Q:
[[ 31 -94  -5 -94  36 -43  18]
 [  6 -32 -83 -53  40 -15  -2]
 [ 64 -12  64   5 -45 -26  35]]
A: -5

Q: [  7 -97  27  17 -25]
A: 7

Q: [-96  52  34 -70   5  32 -43]
A: 5

Q: [ -6  25 -79  92  31]
A: 25

Q: [ 90  74  97 -37 -92]
A: 74

Q:
[[ 22  -5  88  48  25  -7  -4]
 [-39   4 -48   3  -1 -17  31]
 [-29 -34   0  57  25  10  32]]
A: 3

Q: [-87  56   0  77  31  66 -30]
A: 31

Q: [ -25  -16   87  -56 -103   -4   13]
A: -16

Q: [-29  18  57  39   6 -70 -74]
A: 6
---
array([[  2.0,   2.1,  -8.7,  -8.9, -13.8,   3.7,   3.1],
       [-11.5,   7.5,  -0.4,   1.2, -11.1,  -7.6,  -2.4],
       [  6.9,   7.7,   2.3, -17.6,  19.8, -14.8,  -3.1]]) → -13.8

array([-15.2,  -6.7,   8.4,  15.1]) → 8.4

array([ 0.50,  1.29,  0.53, -0.53,  0.96, -1.49]) → 0.50

array([-0.128, -0.102, -0.162, -0.124, -0.159,  0.122, -0.184]) → -0.159

array([ 0.120, -0.039,  0.082,  0.053,  0.201, -0.096, -0.200]) → -0.039

array([[-16.9,  10.5,   2.3,   4.3,  -9.5,  -6.6],
       [ 10.2,  -8.8, -13.9, -17.0,  -9.3, -19.7],
       [ -9.7,  -8.8, -20.4,  23.5,   4.6,  -3.4]]) → -17.0

array([ -6.171,  11.123,  -9.861,   0.726, -12.522,  11.969, -14.397]) → -9.861

array([ -30.550, -124.627, -100.876, -114.648,  121.144]) → -100.876

array([ 16.6,  10.2,   1.4, -11.0]) → 10.2

array([[-0.2, -0.4,  0.8, -0.5, -0.2, -0.6,  0.5],
       [ 0.2,  1.8, -0.1, -1.1, -1.2, -0.1,  0.9]]) → -0.6
---
[[-66 -37 -83  95  22 -85]
 [  5   4   6  -3  -1   7]] Answer: 4

[[   2  -33  -73  -10  -83   46   52]
 [  -7   33   17   25   -6  -11  -17]
 [ -13  -36   34   24 -102   36   -2]] Answer: 34

[ -7  74  41 -61   2  24] Answer: 74

[[-77  19 -35  45  34 -22]
 [ -1   0  -2  -1  -1   0]
 [  1   3   1   1  -5  -1]] Answer: 3

[[-40 -33  11 -69 -31]
 [-63 -15 101 -54 -15]
 [ 11   2  22  37  17]] Answer: 11

[-33  -9 -80 -31  10] Answer: -33

[[ -20  -96 -103  -67  -58]
 [ -25  -43  -35  -30  -33]
 [ -81  -65  -69  -68  -48]] Answer: -81

[ 19  31  28 -82  -6  -3] Answer: 31

[[ 56   7 -10  82 -27 -10]
 [ 54 -11  -4  82 -26 -19]
 [ 46   2  -7 -13 -15 -46]] Answer: 2

[   3   17   94   53 -104  -14  -60] Answer: 94
---
[[-23 -35 -18  19]
 [  0   0 102 -67]
 [  0 -31 -18  17]] -18

[[  1  -5  23  12  78]
 [-26  24  19   8  -5]
 [ 18 -36  50  20 -25]] 23

[[-57 -66 -73   3]
 [-25  87  68  12]
 [ -2 -76  51 -10]] -73

[[-15  14  32  53  25]
 [-43 -73  -3  84 -41]
 [-18  41  59  80  54]] 32

[[-15 -49 -16 -64 -17 -32]
 [ -4  47 -55  17  60 -36]
 [ 41 -74   7 -36 -42  54]] -16

[[-75 -35 -96   8 -14 -26 -73]
 [-19  -5  33   0 -25  92   9]
 [ 12  25  56  38 -31 -30 -16]] -96
---
[[142 519 858 772]
 [678 861 840 959]] result: 519

[[-22   3 -40 -11   6]
 [ 31  -2 -25   0  13]
 [-26 -10 -45 -13 -10]] result: -25

[[54 42 49 63 81 48]
 [54 44 46 57 54 61]
 [49 52 54 47 13 51]] result: 57

[[ 8  7  8  5]
 [96 99 96 96]
 [ 9 11  7 11]] result: 99

[[-203  893 -146 -282  992]
 [-537  900 -543 -563  892]] result: -146

[[-215  667  709  -71  675  557]
 [  23 -229 -849  125 -852 -944]] result: -71

[[131 260 677 394]
 [ 31  65 970  47]
 [ 73  27 784 240]] result: 65
